Here is a tiny trained network, its code and every weight. The questions are about switching its units off for an input and a class, where a switched-off unit gives its printed mean instead of its output.

import numpy as np


def w(rows, s, z=0):
    codes = np.array(rows[::2]) - 128.0
    scale = np.full(codes.shape[1], s)
    scale[-1] = z or s
    return codes * scale


def norm(h):
    return h / np.sqrt((h * h).mean(-1, keepdims=True) + 1e-5)


def f(y):
    return y / 2 * (1 + np.tanh(0.7978845608 * (y + 0.044715 * y**3)))


def log_softmax(a):
    a = a - a.max(-1, keepdims=True)
    return a - np.log(np.exp(a).sum(-1, keepdims=True))


def net(x, mask):
    res = np.array(x, float).reshape(1, 8) / 4 @ E
    u = 0
    for l in range(4):
        y = f(norm(res) @ A[l][:, :-1].T + A[l][:, -1])
        res = res + np.where(mask[u : u + 7], y, B[l][:, -1]) @ B[l][:, :-1]
        u += 7
    return log_softmax(norm(res)[-1] @ U[:, :-1].T + U[:, -1])


A, B = {}, {}
E = w([
[128,117,93,120,166,146,51,156,255,121,98],'x0',
[109,84,165,86,127,178,178,91,124,146,87],'x1',
[15,186,168,171,102,76,49,128,138,130,110],'x2',
[147,185,24,90,162,169,223,133,67,98,106],'x3',
[94,155,101,78,7,126,195,105,139,96,79],'x4',
[207,72,196,48,124,157,34,97,143,252,166],'x5',
[123,58,107,105,111,91,218,184,138,67,116],'x6',
[170,178,142,130,110,78,212,245,120,157,85],'x7',
],0.0013)
A[0] = w([
[170,120,147,87,92,120,119,76,139,127,144,187],'L0N1',
[171,135,4,139,196,191,145,159,164,63,105,17],'L0N2',
[82,86,99,151,136,127,212,104,33,17,163,62],'L0N3',
[126,154,17,162,213,194,175,138,188,75,87,85],'L0N4',
[54,153,181,181,118,49,59,120,187,114,124,186],'L0N5',
[36,112,99,66,86,153,115,64,200,84,52,55],'L0N6',
[83,181,62,172,23,80,198,169,125,37,54,9],'L0N7',
],0.0027,0.0014)
B[0] = w([
[116,98,103,160,107,108,89,122,130,128,193,170],'L0N1',
[145,144,53,181,110,198,60,159,67,158,107,185],'L0N2',
[124,61,133,205,167,63,130,89,64,29,49,207],'L0N3',
[146,138,119,178,75,147,44,195,93,146,174,223],'L0N4',
[56,129,120,231,187,201,111,153,186,159,116,249],'L0N5',
[106,130,145,44,114,183,207,89,209,144,138,174],'L0N6',
[102,165,106,95,89,162,99,83,158,57,253,231],'L0N7',
],0.0024,0.0015)
A[1] = w([
[50,136,79,58,80,166,110,64,193,74,95,105],'L1N1',
[77,100,56,155,120,133,149,121,137,35,119,82],'L1N2',
[204,142,107,49,151,140,246,89,30,119,80,10],'L1N3',
[149,127,172,88,125,195,69,40,163,200,118,111],'L1N4',
[156,111,146,54,138,145,241,127,143,136,83,6],'L1N5',
[99,217,53,107,1,128,194,123,145,65,85,109],'L1N6',
[69,157,165,158,136,114,99,138,93,146,125,15],'L1N7',
],0.003,0.0015)
B[1] = w([
[77,104,223,85,140,149,195,101,193,253,169,214],'L1N1',
[228,134,110,72,125,87,150,140,75,143,134,198],'L1N2',
[23,165,172,194,161,186,61,127,180,215,102,200],'L1N3',
[112,129,54,151,133,131,178,114,97,9,171,232],'L1N4',
[68,100,187,164,171,84,97,103,149,103,160,111],'L1N5',
[137,192,136,72,130,158,191,117,185,129,219,253],'L1N6',
[141,162,143,157,160,173,84,156,178,208,113,118],'L1N7',
],0.0026,0.0015)
A[2] = w([
[201,102,102,47,92,153,115,38,33,109,181,23],'L2N1',
[205,76,153,170,156,63,148,202,90,79,41,152],'L2N2',
[182,90,51,191,100,101,41,199,162,83,212,61],'L2N3',
[120,228,111,98,106,12,201,221,141,109,82,141],'L2N4',
[151,41,131,161,130,229,62,6,123,148,181,94],'L2N5',
[185,68,199,101,184,112,61,75,115,226,116,59],'L2N6',
[180,107,98,51,97,75,79,140,232,139,126,2],'L2N7',
],0.0024,0.00065)
B[2] = w([
[191,188,42,139,67,168,199,225,99,78,118,164],'L2N1',
[53,5,136,99,145,79,197,54,124,102,93,157],'L2N2',
[35,234,220,127,194,184,155,92,157,205,83,218],'L2N3',
[157,106,120,42,180,169,134,25,134,106,212,168],'L2N4',
[124,197,131,68,42,65,212,98,131,38,190,250],'L2N5',
[191,206,94,27,21,166,180,98,133,71,201,162],'L2N6',
[70,55,204,193,138,106,174,188,132,135,140,113],'L2N7',
],0.0022,0.0013)
A[3] = w([
[123,127,145,201,141,154,69,243,171,208,42,54],'L3N1',
[83,84,180,64,105,109,174,150,252,121,135,106],'L3N2',
[57,228,100,137,110,143,206,111,109,108,147,254],'L3N3',
[174,119,169,108,164,132,196,177,82,198,112,243],'L3N4',
[153,36,179,95,130,99,156,173,229,107,143,149],'L3N5',
[33,186,152,120,125,151,154,52,168,121,181,5],'L3N6',
[100,190,120,169,156,171,98,40,89,126,166,148],'L3N7',
],0.0035,0.00061)
B[3] = w([
[114,206,46,158,210,224,56,234,22,231,31,189],'L3N1',
[58,5,155,129,96,246,118,52,122,207,105,207],'L3N2',
[174,56,151,58,89,228,109,85,136,179,150,254],'L3N3',
[77,121,144,124,128,181,21,86,189,169,150,154],'L3N4',
[49,102,138,81,76,247,161,90,160,199,125,165],'L3N5',
[116,34,217,128,140,105,81,121,173,199,98,235],'L3N6',
[135,66,192,90,97,83,181,148,192,174,133,216],'L3N7',
],0.0034,0.0029)
U = w([
[134,236,203,198,203,30,7,165,206,178,196,58],'0',
[67,26,102,240,224,7,226,65,10,11,33,101],'1',
[44,217,36,230,248,218,30,250,65,240,1,179],'2',
[22,245,66,97,34,2,185,213,209,50,4,3],'3',
[250,217,17,29,42,183,237,109,54,26,235,189],'4',
[28,6,242,34,38,226,169,10,244,233,191,206],'5',
],0.0051,0.0048)

Each question gives the input, the list of numbers given to net, and the class t.
The units are the neurons (one row each of A and B). Each row of codes is followed by its name. A weight is (code - 128) times the scale printed after its matrix; where a second scale follows, it is the last column's (A, B and U).
mask holds one flag per neuron, layer by layer. A switched-off neuron (its flag False) gives its mean, the last column of its row in B, instead of its output. The means were averaged over made-up inputs and are rounded, as every weight is.
A unit's drop is (log p(t) with every unit on - log p(t) with that unit switched off) / (log p(t) with every unit on - log p(t) with every unit switched off).
The circuit of an input: a set's keep is (log p(t) with only the set's units on - log p(t) with every unit switched off) / (log p(t) with every unit on - log p(t) with every unit switched off). Starting from the 12 units with the biggest drops (on a tie, the unit counted first), units are removed one at a time, each time the one whose removal leaves the highest keep (on an exact tie, the one counted first), for as long as the keep stays at least 0.8.
units of the circuit, in order: the units of the circuit, biggest drop first
k most important neurons: the k neurons with the biggest drops, biggest first
top k neurons in layer l: the k neurons of layer l with the biggest drops, biggest first
input [-2,0,7,6,-2,-2,3,0], class 4: 2 most important neurons -> [L1N2, L0N3]
input [2,2,-3,0,-5,2,-2,-7], class 4: 2 most important neurons -> [L2N1, L1N3]
input [-6,1,-3,-1,-3,-1,-3,3], class 2: 3 most important neurons -> [L1N3, L0N7, L1N6]
input [-7,-2,6,6,-3,-3,5,-8], class 1: units of the circuit, in order -> [L0N3]
input [-1,3,-2,3,0,-8,4,1], class 4: units of the circuit, in order -> [L0N7, L1N2]
input [3,-6,2,-7,-8,-1,-6,-1], class 2: units of the circuit, in order -> [L3N1, L0N5]
input [-7,-5,-4,-2,6,-1,1,-8], class 4: units of the circuit, in order -> [L2N1, L3N2]
input [7,-3,3,-4,-4,-6,-7,-4], class 2: units of the circuit, in order -> [L3N1, L0N5]
input [-2,1,7,5,8,-7,6,0], class 5: 2 most important neurons -> [L1N1, L3N6]
input [2,8,-3,6,-6,-7,5,-4], class 1: top 2 neurons in layer 2 -> [L2N2, L2N6]
input [5,-2,-3,-3,-5,-1,8,7], class 2: top 2 neurons in layer 3 -> [L3N1, L3N3]
input [2,-5,6,-7,-3,-3,5,-8], class 2: units of the circuit, in order -> [L0N5, L3N1, L0N7]
input [3,-6,-5,3,0,0,7,-3], class 4: 2 most important neurons -> [L0N5, L1N3]
input [-1,-6,5,-1,-4,7,3,8], class 2: most important neuron -> [L3N1]
input [2,-1,-1,-2,-6,-1,0,-3], class 0: units of the circuit, in order -> [L3N2, L3N3]
input [2,5,-3,2,-6,2,0,4], class 2: top 2 neurons in layer 1 -> [L1N1, L1N3]
input [1,6,-8,3,-6,-3,8,0], class 2: 2 most important neurons -> [L1N3, L0N2]
input [-4,-6,6,3,-3,1,6,5], class 4: top 2 neurons in layer 0 -> [L0N6, L0N7]
input [-3,1,-2,4,-4,2,-7,5], class 2: 3 most important neurons -> [L1N3, L0N7, L1N6]
input [0,-6,6,1,-5,5,1,8], class 2: units of the circuit, in order -> [L3N1]
input [2,6,4,7,0,7,-8,8], class 0: top 3 neurons in layer 0 -> [L0N5, L0N2, L0N4]
input [0,0,0,1,5,8,-2,1], class 4: 2 most important neurons -> [L2N1, L1N4]
input [0,4,-3,4,-5,-3,-2,-6], class 4: top 2 neurons in layer 2 -> [L2N5, L2N1]
input [-7,-5,-3,-4,5,5,-5,7], class 0: top 2 neurons in layer 0 -> [L0N7, L0N6]
input [0,-1,-1,0,-4,-1,1,-3], class 1: top 3 neurons in layer 0 -> [L0N7, L0N6, L0N5]
